Below are the code and all the weights of a small trained network. Each question names an input and a class and asks about switching units off, where a switched-off unit gives its printed mean instead of its output.

import numpy as np


def w(rows, s, z=0):
    codes = np.array(rows[::2]) - 128.0
    scale = np.full(codes.shape[1], s)
    scale[-1] = z or s
    return codes * scale


def f(y):
    return np.maximum(y, 0)


def log_softmax(a):
    a = a - a.max(-1, keepdims=True)
    return a - np.log(np.exp(a).sum(-1, keepdims=True))


def net(x, mask):
    res = np.array(x, float).reshape(1, 4) / 4 @ E
    y = f(res @ A[0][:, :-1].T + A[0][:, -1])
    res = res + np.where(mask, y, B[0][:, -1]) @ B[0][:, :-1]
    return log_softmax(res[-1] @ U[:, :-1].T + U[:, -1])


A, B = {}, {}
E = w([
[1,99,146,179,156],'x0',
[122,177,112,225,224],'x1',
[91,196,34,139,49],'x2',
[173,26,78,185,80],'x3',
],0.008)
A[0] = w([
[133,120,175,108,159,105],'N1',
[167,47,123,113,84,127],'N2',
[187,56,105,113,69,80],'N3',
[184,171,124,152,161,136],'N4',
[92,159,105,90,52,120],'N5',
[128,116,201,53,175,99],'N6',
[101,173,95,72,75,79],'N7',
[94,148,117,118,84,18],'N8',
[66,162,128,116,126,187],'N9',
[192,30,113,127,64,81],'N10',
[246,119,111,91,78,231],'N11',
[203,130,112,180,163,226],'N12',
[141,145,139,165,190,131],'N13',
[6,65,100,183,116,84],'N14',
[181,53,193,48,136,149],'N15',
[190,149,110,110,98,5],'N16',
],0.017,0.0033)
B[0] = w([
[134,127,140,67,107,174],'N1',
[102,118,90,177,81,212],'N2',
[66,114,98,188,101,216],'N3',
[129,112,114,109,203,175],'N4',
[198,179,96,157,113,202],'N5',
[158,161,162,40,92,213],'N6',
[186,180,73,147,118,197],'N7',
[179,149,110,155,118,160],'N8',
[197,136,127,176,143,195],'N9',
[68,98,75,172,79,231],'N10',
[29,195,145,168,195,248],'N11',
[86,47,81,90,138,190],'N12',
[174,54,108,94,139,182],'N13',
[129,104,255,167,123,236],'N14',
[75,147,138,65,25,248],'N15',
[91,162,174,111,176,172],'N16',
],0.032,0.013)
U = w([
[87,136,79,116,229,68],'0',
[151,127,128,140,146,1],'1',
[211,124,137,71,153,88],'2',
[160,61,224,189,109,170],'3',
[133,138,135,58,43,148],'4',
[224,174,79,183,110,248],'5',
[146,1,89,115,177,111],'6',
[65,103,58,215,84,78],'7',
],0.0089,0.0069)

Each question gives the input, the list of numbers given to net, and the class t.
The units are the neurons (one row each of A and B). Each row of codes is followed by its name. A weight is (code - 128) times the scale printed after its matrix; where a second scale follows, it is the last column's (A, B and U).
mask holds one flag per neuron, in row order. A switched-off neuron (its flag False) gives its mean, the last column of its row in B, instead of its output. The means were averaged over made-up inputs and are rounded, as every weight is.
A unit's drop is (log p(t) with every unit on - log p(t) with that unit switched off) / (log p(t) with every unit on - log p(t) with every unit switched off).
The circuit of an input: a set's keep is (log p(t) with only the set's units on - log p(t) with every unit switched off) / (log p(t) with every unit on - log p(t) with every unit switched off). Starting from the 12 units with the biggest drops (on a tie, the unit counted first), units are removed one at a time, each time the one whose removal leaves the highest keep (on an exact tie, the one counted first), for as long as the keep stays at least 0.8.
units of the circuit, in order: the units of the circuit, biggest drop first
k most important neurons: the k neurons with the biggest drops, biggest first
drop when u is switched off: that unit's drop, to one decimal
input [-4,5,-7,-7], class 4: units of the circuit, in order => (N6)
input [-4,5,-8,-6], class 4: 2 most important neurons => (N6, N15)
input [-2,5,-1,-6], class 2: 3 most important neurons => (N10, N3, N2)
input [-6,7,-2,2], class 6: units of the circuit, in order => (N12, N13)
input [-8,7,-2,5], class 0: 2 most important neurons => (N11, N4)
input [8,-8,-1,-4], class 3: 2 most important neurons => (N14, N9)
input [-1,-7,0,-5], class 4: 2 most important neurons => (N15, N6)
input [1,7,0,-8], class 2: 2 most important neurons => (N10, N3)
input [-4,6,-5,5], class 6: 2 most important neurons => (N12, N13)
input [1,6,-4,-7], class 2: 2 most important neurons => (N6, N10)
input [-1,-3,6,1], class 5: 2 most important neurons => (N5, N7)
input [-8,0,-5,-1], class 4: 3 most important neurons => (N15, N6, N1)
input [3,3,-8,-7], class 4: drop when N6 is switched off => 0.2
input [1,6,1,5], class 6: most important neuron => (N12)
input [6,-8,2,0], class 5: drop when N5 is switched off => 0.2
input [-6,4,8,4], class 0: drop when N16 is switched off => 0.2
